Below are the code and all the weights of a small trained network. Each question names an input and a class and asks about switching units off, where a switched-off unit gives its printed mean instead of its output.

import numpy as np


def w(rows, s, z=0):
    codes = np.array(rows[::2]) - 128.0
    scale = np.full(codes.shape[1], s)
    scale[-1] = z or s
    return codes * scale


def f(y):
    return y / 2 * (1 + np.tanh(0.7978845608 * (y + 0.044715 * y**3)))


def log_softmax(a):
    a = a - a.max(-1, keepdims=True)
    return a - np.log(np.exp(a).sum(-1, keepdims=True))


def net(x, mask):
    res = np.array(x, float).reshape(1, 8) / 4 @ E
    y = f(res @ A[0][:, :-1].T + A[0][:, -1])
    res = res + np.where(mask, y, B[0][:, -1]) @ B[0][:, :-1]
    return log_softmax(res[-1] @ U[:, :-1].T + U[:, -1])


A, B = {}, {}
E = w([
[137,125,136],'x0',
[51,176,144],'x1',
[97,164,138],'x2',
[91,30,42],'x3',
[105,89,211],'x4',
[188,254,82],'x5',
[88,141,75],'x6',
[107,129,155],'x7',
],0.0085)
A[0] = w([
[91,99,217,159],'neuron 0',
[105,133,8,235],'neuron 1',
[131,130,193,133],'neuron 2',
[60,160,174,141],'neuron 3',
[84,153,148,222],'neuron 4',
[86,196,113,253],'neuron 5',
[184,216,136,79],'neuron 6',
[194,85,100,62],'neuron 7',
],0.011,0.0044)
B[0] = w([
[182,132,254,237],'neuron 0',
[23,90,145,254],'neuron 1',
[183,151,196,171],'neuron 2',
[158,124,170,194],'neuron 3',
[61,162,217,191],'neuron 4',
[113,206,163,224],'neuron 5',
[194,177,39,227],'neuron 6',
[123,94,64,166],'neuron 7',
],0.0076,0.007)
U = w([
[118,1,64,46],'0',
[80,141,169,253],'1',
[136,116,188,39],'2',
[62,152,114,213],'3',
[170,178,93,83],'4',
],0.018,0.0036)

Each question gives the input, the list of numbers given to net, and the class t.
The units are the neurons (one row each of A and B). Each row of codes is followed by its name. A weight is (code - 128) times the scale printed after its matrix; where a second scale follows, it is the last column's (A, B and U).
mask holds one flag per neuron, in row order. A switched-off neuron (its flag False) gives its mean, the last column of its row in B, instead of its output. The means were averaged over made-up inputs and are rounded, as every weight is.
A unit's drop is (log p(t) with every unit on - log p(t) with that unit switched off) / (log p(t) with every unit on - log p(t) with every unit switched off).
The circuit of an input: a set's keep is (log p(t) with only the set's units on - log p(t) with every unit switched off) / (log p(t) with every unit on - log p(t) with every unit switched off). Starting from all 8 units, units are removed one at a time, each time the one whose removal leaves the highest keep (on an exact tie, the one counted first), for as long as the keep stays at least 0.8.
units of the circuit, in order: the units of the circuit, biggest drop first
most important unit: the unit with the biggest drop
top k neurons: the k neurons with the biggest drops, biggest first
drop of u: that unit's drop, to one decimal
input [-3,7,-8,-3,7,2,-3,5], class 2: units of the circuit, in order : (neuron 0; neuron 2)
input [6,-8,2,-1,-8,1,8,-8], class 0: most important unit : neuron 1
input [5,7,-1,0,6,-3,-4,-5], class 2: units of the circuit, in order : (neuron 0; neuron 1)
input [2,-6,-8,2,-3,7,1,-5], class 0: units of the circuit, in order : (neuron 1; neuron 7)
input [-3,7,4,-2,-2,3,-5,3], class 4: top 3 neurons : (neuron 6; neuron 1; neuron 0)
input [-3,3,-1,2,-5,2,-6,-7], class 3: top 2 neurons : (neuron 1; neuron 0)
input [-1,-2,-7,2,3,1,-2,6], class 0: units of the circuit, in order : (neuron 5; neuron 4)
input [-8,7,-1,-7,5,8,7,-2], class 4: top 2 neurons : (neuron 6; neuron 1)
input [-4,-8,0,2,8,0,1,2], class 0: top 2 neurons : (neuron 5; neuron 4)
input [-5,-7,5,8,-3,6,8,-1], class 0: top 2 neurons : (neuron 4; neuron 7)
input [-3,2,-8,-3,-2,7,8,-8], class 3: top 4 neurons : (neuron 1; neuron 0; neuron 2; neuron 3)
input [-3,4,-8,-2,5,-2,1,7], class 2: top 2 neurons : (neuron 0; neuron 1)
input [-4,6,2,-6,5,2,-6,-1], class 2: top 2 neurons : (neuron 0; neuron 2)
input [-7,-1,6,7,-8,7,7,0], class 3: units of the circuit, in order : (neuron 1)
input [-5,0,1,-1,-6,-2,-1,-8], class 0: drop of neuron 4 : 0.3
input [6,-3,6,-3,4,5,-1,8], class 4: drop of neuron 6 : 0.7
input [3,4,5,-6,7,8,2,3], class 4: drop of neuron 6 : 1.4
